Below is a small trained network, with its code and all its weights. Each question gives an input and a target symbol and asks what happens when units are switched off, that is, made to give their printed mean instead of their output.

import numpy as np


def w(rows, s, z=0):
    codes = np.array(rows[::2]) - 128.0
    scale = np.full(codes.shape[1], s)
    scale[-1] = z or s
    return codes * scale


def f(y):
    return y / 2 * (1 + np.tanh(0.7978845608 * (y + 0.044715 * y**3)))


def softmax(a):
    e = np.exp(a - a.max(-1, keepdims=True))
    return e / e.sum(-1, keepdims=True)


def log_softmax(a):
    a = a - a.max(-1, keepdims=True)
    return a - np.log(np.exp(a).sum(-1, keepdims=True))


def net(x, mask):
    ids = ['ΔΠΣΦαεζλμξτω'.index(c) for c in x.split()]
    T = len(ids)
    res = E[ids] + P[:T]
    r = res
    for j in range(3):
        rows = slice(3 * j, 3 * j + 3)
        q, k, v = (r @ M[0][rows].T for M in (Q, K, V))
        z = softmax(np.where(np.tri(T) > 0, q @ k.T / 3**0.5, -1e9)) @ v
        o = O[0][rows]
        res = res + np.where(mask[j], z, o[:, -1]) @ o[:, :-1]
    y = f(res @ A[0][:, :-1].T + A[0][:, -1])
    res = res + np.where(mask[3:15], y, B[0][:, -1]) @ B[0][:, :-1]
    return log_softmax(res[-1] @ U[:, :-1].T + U[:, -1])


Q, K, V, O, A, B = {}, {}, {}, {}, {}, {}
E = w([
[204,77,158,254,110,36],'Δ',
[212,95,100,187,123,143],'Π',
[115,174,140,102,244,129],'Σ',
[148,180,113,98,202,241],'Φ',
[22,84,225,109,222,186],'α',
[143,156,115,118,66,22],'ε',
[157,193,214,160,131,138],'ζ',
[107,187,51,101,132,166],'λ',
[76,168,173,197,55,104],'μ',
[76,137,124,135,76,236],'ξ',
[34,161,103,149,43,35],'τ',
[71,120,56,163,173,156],'ω',
],0.017)
P = w([
[180,234,99,4,167,188],'0',
[174,214,86,89,125,158],'1',
[183,202,82,134,117,153],'2',
[194,191,80,158,108,152],'3',
[194,187,80,188,108,142],'4',
[194,188,76,205,110,132],'5',
[202,192,78,216,113,133],'6',
[203,178,77,236,106,128],'7',
[204,182,80,229,121,128],'8',
],0.0043)
Q[0] = w([
[77,79,118,2,107,7],'H0',
[21,111,106,235,161,134],'H0',
[151,26,98,109,112,216],'H0',
[169,113,95,155,158,222],'H1',
[129,46,78,137,181,80],'H1',
[99,80,101,62,102,118],'H1',
[79,74,85,158,117,133],'H2',
[103,150,229,87,157,199],'H2',
[227,55,132,152,153,163],'H2',
],0.018)
K[0] = w([
[149,165,38,6,41,50],'H0',
[14,69,134,200,137,124],'H0',
[146,75,94,141,96,227],'H0',
[105,86,107,112,161,157],'H1',
[156,85,82,179,172,125],'H1',
[119,142,44,158,109,151],'H1',
[70,76,121,140,157,153],'H2',
[123,220,122,179,131,154],'H2',
[199,121,46,150,156,104],'H2',
],0.021)
V[0] = w([
[18,115,41,213,141,108],'H0',
[167,41,122,57,48,202],'H0',
[34,6,176,23,147,34],'H0',
[102,2,176,128,175,144],'H1',
[106,121,86,150,122,159],'H1',
[67,29,119,75,169,182],'H1',
[52,146,141,96,121,142],'H2',
[83,83,216,118,189,121],'H2',
[168,150,157,95,114,118],'H2',
],0.0067)
O[0] = w([
[61,125,130,122,134,174,104],'H0',
[118,91,99,252,102,156,41],'H0',
[156,2,181,55,14,195,2],'H0',
[57,123,38,172,154,136,80],'H1',
[140,128,141,158,121,140,127],'H1',
[93,148,76,234,165,87,97],'H1',
[130,126,181,121,58,153,114],'H2',
[116,144,148,210,127,183,99],'H2',
[137,169,136,114,128,81,149],'H2',
],0.0063,0.0048)
A[0] = w([
[254,187,100,179,124,206,134],'N0',
[63,251,127,157,100,173,98],'N1',
[73,37,171,163,35,94,66],'N2',
[44,158,165,87,58,191,51],'N3',
[137,165,81,171,79,100,165],'N4',
[159,127,7,149,228,108,135],'N5',
[106,170,5,121,25,96,142],'N6',
[73,132,153,136,104,240,173],'N7',
[95,42,73,129,43,176,2],'N8',
[176,138,36,56,105,112,77],'N9',
[142,25,78,72,104,8,196],'N10',
[8,140,46,197,174,74,234],'N11',
],0.0097,0.0037)
B[0] = w([
[144,87,7,132,180,131,249],'N0',
[94,138,193,175,57,113,225],'N1',
[89,193,59,93,152,178,147],'N2',
[118,53,131,166,148,198,158],'N3',
[171,79,103,133,113,102,161],'N4',
[136,101,206,162,112,211,251],'N5',
[173,80,172,48,128,153,162],'N6',
[204,97,114,189,153,36,175],'N7',
[114,221,195,70,155,142,144],'N8',
[147,141,84,120,92,109,153],'N9',
[83,95,144,145,167,117,160],'N10',
[70,182,94,35,115,83,208],'N11',
],0.015,0.013)
U = w([
[47,103,45,95,199,84,81],'Δ',
[109,63,143,76,159,175,12],'Π',
[44,165,92,90,133,101,198],'Σ',
[163,83,30,104,152,142,3],'Φ',
[125,51,161,163,235,91,189],'α',
[195,169,60,76,13,166,116],'ε',
[88,109,35,169,78,72,221],'ζ',
[177,89,110,60,135,70,200],'λ',
[93,174,70,175,140,198,74],'μ',
[164,179,206,85,224,150,136],'ξ',
[131,120,173,171,91,132,161],'τ',
[176,255,68,133,180,52,180],'ω',
],0.0084,0.0033)

Each question gives the input, a string of symbols that net reads in full, and the target symbol t.
The units are the heads (3 rows each of Q, K, V and O) and the neurons (one row each of A and B). Each row of codes is followed by its name. A weight is (code - 128) times the scale printed after its matrix; where a second scale follows, it is the last column's (O, A, B and U).
mask holds one flag per unit, heads first, then neurons. A switched-off unit (its flag False) gives its mean, the last column of its rows in O or B, instead of its output. The means were averaged over made-up inputs and are rounded, as every weight is.
A unit's drop is (log p(t) with every unit on - log p(t) with that unit switched off) / (log p(t) with every unit on - log p(t) with every unit switched off).
The circuit of an input: a set's keep is (log p(t) with only the set's units on - log p(t) with every unit switched off) / (log p(t) with every unit on - log p(t) with every unit switched off). Starting from the 12 units with the biggest drops (on a tie, the unit counted first), units are removed one at a time, each time the one whose removal leaves the highest keep (on an exact tie, the one counted first), for as long as the keep stays at least 0.8.
units of the circuit, in order: the units of the circuit, biggest drop first
most important unit: the unit with the biggest drop
top k neurons: the k neurons with the biggest drops, biggest first
drop when u is switched off: that unit's drop, to one decimal
input Δ ω ζ ζ μ, target τ: units of the circuit, in order	[N0]
input ε ζ α ω Φ λ Δ α, target Δ: top 3 neurons	[N5 N11 N1]
input Φ μ ε Δ α ω, target ω: top 4 neurons	[N7 N8 N5 N11]
input ε Φ ε ξ, target ζ: top 3 neurons	[N1 N5 N7]
input ε ξ α Σ, target Σ: units of the circuit, in order	[H1 N11 N0]
input Σ Π Σ Φ Φ Φ α Φ Δ, target Δ: top 4 neurons	[N5 N2 N10 N1]
input Σ μ Φ Δ Σ Φ ζ ξ ω, target Σ: top 2 neurons	[N11 N0]
input α Φ Δ Δ, target Δ: units of the circuit, in order	[H0 N2 N5 N10]
input τ τ ζ Π, target Φ: units of the circuit, in order	[N0 N1]
input ε α λ Φ, target Φ: top 4 neurons	[N1 N7 N10 N9]
input λ α α, target Δ: units of the circuit, in order	[H1 N5 H0]
input ζ ω λ α Φ Π ξ, target ξ: top 2 neurons	[N8 N6]
input λ ε Φ Π Σ α ε ζ, target ζ: top 3 neurons	[N5 N8 N6]
input Δ λ ε Δ Δ Φ λ, target ε: most important unit	N9
input ω α ε Φ λ Π, target Π: top 2 neurons	[N5 N6]
input τ Φ ω ε λ Φ α ε ε, target ε: top 2 neurons	[N7 N0]
input ε λ α ε ζ ζ Φ ε μ, target μ: top 4 neurons	[N2 N3 N6 N8]
input λ Φ ε ζ ξ λ, target ε: drop when N6 is switched off	0.1
input α ω ξ Φ Σ ξ τ, target τ: drop when H2 is switched off	0.8
input Σ Σ ζ ε μ α ζ ε ω, target ω: drop when N5 is switched off	0.2
input λ ζ ε Φ ζ ω λ Π, target Φ: top neuron	[N0]
